Below is a small trained network, with its code and all its weights. Each question gives an input and a class and asks what happens when units are switched off, that is, made to give their printed mean instead of their output.

import numpy as np


def w(rows, s, z=0):
    codes = np.array(rows[::2]) - 128.0
    scale = np.full(codes.shape[1], s)
    scale[-1] = z or s
    return codes * scale


def f(y):
    return np.maximum(y, 0)


def log_softmax(a):
    a = a - a.max(-1, keepdims=True)
    return a - np.log(np.exp(a).sum(-1, keepdims=True))


def net(x, mask):
    res = np.array(x, float).reshape(1, 8) / 4 @ E
    y = f(res @ A[0][:, :-1].T + A[0][:, -1])
    res = res + np.where(mask, y, B[0][:, -1]) @ B[0][:, :-1]
    return log_softmax(res[-1] @ U[:, :-1].T + U[:, -1])


A, B = {}, {}
E = w([
[130,115,110,106,140,106,131,143,116],'x0',
[117,130,123,138,141,132,130,125,123],'x1',
[100,137,96,48,106,151,60,3,150],'x2',
[158,186,142,110,187,114,241,64,107],'x3',
[125,120,112,105,141,113,129,146,112],'x4',
[147,131,138,143,108,119,121,115,135],'x5',
[153,81,194,120,130,174,145,92,22],'x6',
[131,119,127,129,131,123,132,125,132],'x7',
],0.012)
A[0] = w([
[105,148,152,205,104,90,164,219,116,171],'neuron 0',
[172,91,188,144,186,138,173,125,96,125],'neuron 1',
[135,136,144,199,115,117,156,255,138,74],'neuron 2',
[139,249,100,80,163,75,231,67,156,113],'neuron 3',
[146,133,151,206,140,101,142,242,144,202],'neuron 4',
[205,147,203,178,190,160,203,163,61,121],'neuron 5',
[134,188,121,205,113,142,112,76,140,127],'neuron 6',
[90,166,67,141,136,169,75,122,158,138],'neuron 7',
[135,97,126,149,116,169,63,181,102,180],'neuron 8',
[130,76,119,199,162,147,146,195,173,58],'neuron 9',
[161,161,138,133,92,129,77,165,71,91],'neuron 10',
[58,135,99,109,67,154,74,127,175,142],'neuron 11',
[129,147,227,142,163,105,213,154,60,132],'neuron 12',
[165,146,124,148,132,139,161,161,71,119],'neuron 13',
[103,26,213,100,102,170,93,83,18,130],'neuron 14',
[165,53,188,119,160,163,50,90,56,10],'neuron 15',
],0.0088,0.011)
B[0] = w([
[159,138,113,203,135,188,173,129,88,226],'neuron 0',
[102,136,177,111,81,123,103,171,190,182],'neuron 1',
[106,234,17,194,119,200,131,11,146,207],'neuron 2',
[138,216,82,234,97,208,245,94,59,218],'neuron 3',
[156,163,160,190,160,182,168,95,55,250],'neuron 4',
[125,23,161,40,128,56,93,190,177,218],'neuron 5',
[138,147,134,124,136,149,104,158,167,154],'neuron 6',
[131,65,130,101,108,28,94,88,108,171],'neuron 7',
[117,135,42,164,83,126,170,105,97,199],'neuron 8',
[118,120,74,127,108,113,111,96,138,170],'neuron 9',
[148,171,173,101,181,194,79,158,130,143],'neuron 10',
[78,69,152,76,99,60,106,196,191,189],'neuron 11',
[42,99,184,89,110,62,95,182,186,208],'neuron 12',
[99,76,131,27,90,67,98,124,98,164],'neuron 13',
[178,212,154,192,164,209,215,70,55,225],'neuron 14',
[99,253,2,116,40,177,138,72,193,166],'neuron 15',
],0.0077,0.016)
U = w([
[124,169,12,149,83,160,152,75,108,250],'0',
[161,152,178,179,160,188,203,132,2,49],'1',
[105,49,217,51,138,18,54,229,180,97],'2',
],0.0074,0.002)

Each question gives the input, the list of numbers given to net, and the class t.
The units are the neurons (one row each of A and B). Each row of codes is followed by its name. A weight is (code - 128) times the scale printed after its matrix; where a second scale follows, it is the last column's (A, B and U).
mask holds one flag per neuron, in row order. A switched-off neuron (its flag False) gives its mean, the last column of its row in B, instead of its output. The means were averaged over made-up inputs and are rounded, as every weight is.
A unit's drop is (log p(t) with every unit on - log p(t) with that unit switched off) / (log p(t) with every unit on - log p(t) with every unit switched off).
The circuit of an input: a set's keep is (log p(t) with only the set's units on - log p(t) with every unit switched off) / (log p(t) with every unit on - log p(t) with every unit switched off). Starting from the 12 units with the biggest drops (on a tie, the unit counted first), units are removed one at a time, each time the one whose removal leaves the highest keep (on an exact tie, the one counted first), for as long as the keep stays at least 0.8.
units of the circuit, in order: the units of the circuit, biggest drop first
unit that matters most: the unit with the biggest drop
top k neurons: the k neurons with the biggest drops, biggest first
drop when u is switched off: that unit's drop, to one decimal
input [6,0,-2,1,-2,3,6,6], class 2: top 3 neurons	(neuron 5; neuron 3; neuron 12)
input [-6,6,-2,4,4,5,-4,-7], class 1: units of the circuit, in order	(neuron 15; neuron 2)
input [5,-4,-3,1,5,-5,-6,0], class 1: unit that matters most	neuron 4
input [-4,-4,-8,-1,-6,6,-1,8], class 0: top 4 neurons	(neuron 2; neuron 14; neuron 9; neuron 3)
input [-8,7,-3,1,3,-4,-7,-8], class 1: top 4 neurons	(neuron 4; neuron 15; neuron 8; neuron 0)
input [-8,2,-2,6,-5,-5,-8,1], class 1: units of the circuit, in order	(neuron 15; neuron 3)
input [-2,-8,6,1,-6,-7,1,6], class 1: top 3 neurons	(neuron 2; neuron 15; neuron 8)
input [-7,-6,1,-7,-7,-4,0,0], class 2: top 3 neurons	(neuron 11; neuron 3; neuron 2)
input [0,2,-1,1,-3,-4,-4,5], class 1: top 2 neurons	(neuron 15; neuron 2)
input [-5,8,4,1,-3,0,2,1], class 1: top 4 neurons	(neuron 2; neuron 15; neuron 8; neuron 9)
input [-2,-1,5,4,-4,-5,2,-7], class 1: top 2 neurons	(neuron 2; neuron 15)
input [3,8,1,-3,4,3,-3,-5], class 2: top 2 neurons	(neuron 3; neuron 2)
input [1,4,-8,3,0,7,1,-8], class 2: top 2 neurons	(neuron 5; neuron 12)
input [2,-8,5,3,-4,4,3,6], class 1: unit that matters most	neuron 2
input [2,5,-8,-7,1,-1,-2,-4], class 0: top 4 neurons	(neuron 2; neuron 9; neuron 8; neuron 14)
input [-2,-1,-8,7,-8,-7,2,8], class 2: top 2 neurons	(neuron 5; neuron 12)
input [2,-7,-2,4,-1,6,1,2], class 2: drop when neuron 14 is switched off	0.2
input [0,-2,-3,5,3,3,-6,5], class 1: drop when neuron 3 is switched off	0.1
input [-6,-3,5,-8,-8,7,-1,-2], class 2: drop when neuron 11 is switched off	0.3
input [6,-7,7,-7,3,-6,-1,5], class 2: units of the circuit, in order	(neuron 11)
